Below is a small trained network, with its code and all its weights. Each question gives an input and a class and asks what happens when units are switched off, that is, made to give their printed mean instead of their output.

import numpy as np


def w(rows, s, z=0):
    codes = np.array(rows[::2]) - 128.0
    scale = np.full(codes.shape[1], s)
    scale[-1] = z or s
    return codes * scale


def f(y):
    return np.maximum(y, 0)


def log_softmax(a):
    a = a - a.max(-1, keepdims=True)
    return a - np.log(np.exp(a).sum(-1, keepdims=True))


def net(x, mask):
    res = np.array(x, float).reshape(1, 4) / 4 @ E
    y = f(res @ A[0][:, :-1].T + A[0][:, -1])
    res = res + np.where(mask, y, B[0][:, -1]) @ B[0][:, :-1]
    return log_softmax(res[-1] @ U[:, :-1].T + U[:, -1])


A, B = {}, {}
E = w([
[143,138,146,125,131],'x0',
[182,82,58,99,7],'x1',
[114,225,55,101,123],'x2',
[69,115,187,67,64],'x3',
],0.015)
A[0] = w([
[114,190,84,82,133,97],'N1',
[236,101,59,167,158,130],'N2',
[159,118,107,129,38,3],'N3',
[73,123,157,48,158,116],'N4',
[145,217,58,123,126,122],'N5',
[166,205,139,136,87,110],'N6',
[4,189,139,140,190,75],'N7',
[149,98,54,104,71,6],'N8',
[157,129,80,66,85,65],'N9',
[204,95,133,97,41,91],'N10',
[66,137,206,14,54,97],'N11',
[182,121,69,190,206,114],'N12',
[67,154,169,137,215,57],'N13',
[62,140,173,60,36,149],'N14',
[149,66,143,191,120,107],'N15',
[125,187,117,61,118,148],'N16',
[138,117,121,111,115,26],'N17',
[187,152,103,156,23,98],'N18',
[74,141,133,180,176,17],'N19',
[68,245,79,93,101,103],'N20',
[185,123,111,214,132,63],'N21',
[195,160,93,113,52,80],'N22',
[128,87,77,109,50,186],'N23',
[124,128,161,112,200,39],'N24',
[100,202,68,72,121,102],'N25',
[146,17,190,144,131,104],'N26',
[116,13,181,182,130,100],'N27',
],0.013,0.0055)
B[0] = w([
[125,111,156,148,68,198],'N1',
[73,198,72,226,80,225],'N2',
[127,129,134,159,197,207],'N3',
[124,179,61,149,197,183],'N4',
[139,82,180,115,40,233],'N5',
[125,76,168,153,102,173],'N6',
[143,157,113,76,222,232],'N7',
[98,160,150,132,173,215],'N8',
[121,144,146,94,176,208],'N9',
[176,142,122,107,231,238],'N10',
[12,152,73,229,57,246],'N11',
[55,188,89,190,84,219],'N12',
[156,155,132,86,181,224],'N13',
[55,172,62,222,101,242],'N14',
[194,71,181,80,30,183],'N15',
[161,59,174,116,76,193],'N16',
[166,90,153,142,150,138],'N17',
[135,161,152,96,228,234],'N18',
[152,150,140,124,174,180],'N19',
[185,63,172,86,57,240],'N20',
[49,137,88,172,72,177],'N21',
[133,163,139,90,181,226],'N22',
[155,140,132,88,183,248],'N23',
[99,121,131,151,177,181],'N24',
[166,86,161,88,32,220],'N25',
[154,87,163,69,40,230],'N26',
[155,95,175,55,50,231],'N27',
],0.011,0.016)
U = w([
[64,154,78,250,75,255],'0',
[169,42,207,120,49,61],'1',
[161,152,155,134,223,9],'2',
],0.012,0.0079)

Each question gives the input, the list of numbers given to net, and the class t.
The units are the neurons (one row each of A and B). Each row of codes is followed by its name. A weight is (code - 128) times the scale printed after its matrix; where a second scale follows, it is the last column's (A, B and U).
mask holds one flag per neuron, in row order. A switched-off neuron (its flag False) gives its mean, the last column of its row in B, instead of its output. The means were averaged over made-up inputs and are rounded, as every weight is.
A unit's drop is (log p(t) with every unit on - log p(t) with that unit switched off) / (log p(t) with every unit on - log p(t) with every unit switched off).
The circuit of an input: a set's keep is (log p(t) with only the set's units on - log p(t) with every unit switched off) / (log p(t) with every unit on - log p(t) with every unit switched off). Starting from the 12 units with the biggest drops (on a tie, the unit counted first), units are removed one at a time, each time the one whose removal leaves the highest keep (on an exact tie, the one counted first), for as long as the keep stays at least 0.8.
circuit, biggest first: the units of the circuit, biggest drop first
k most important neurons: the k neurons with the biggest drops, biggest first
drop of u: that unit's drop, to one decimal
input [1,7,1,5], class 2: circuit, biggest first : [N10]
input [-2,-7,-8,-4], class 1: 2 most important neurons : [N27, N26]
input [0,-3,-5,-5], class 0: 3 most important neurons : [N12, N20, N2]
input [-5,-2,-2,2], class 0: 4 most important neurons : [N20, N25, N5, N10]
input [1,5,4,4], class 2: 4 most important neurons : [N18, N10, N23, N2]
input [-6,0,5,4], class 1: 2 most important neurons : [N20, N2]
input [6,-5,7,-8], class 0: 2 most important neurons : [N12, N2]
input [-1,4,6,8], class 0: 2 most important neurons : [N11, N14]
input [-5,8,2,-7], class 2: 2 most important neurons : [N18, N11]
input [0,6,5,5], class 2: 4 most important neurons : [N18, N10, N23, N22]
input [-2,-8,8,6], class 1: 3 most important neurons : [N20, N25, N16]
input [1,5,-3,-6], class 0: drop of N2 : 3.7
input [-2,-6,-4,6], class 0: drop of N11 : 2.3
input [6,-6,0,-8], class 0: circuit, biggest first : [N12]
input [-4,-6,-4,2], class 2: drop of N11 : 0.0
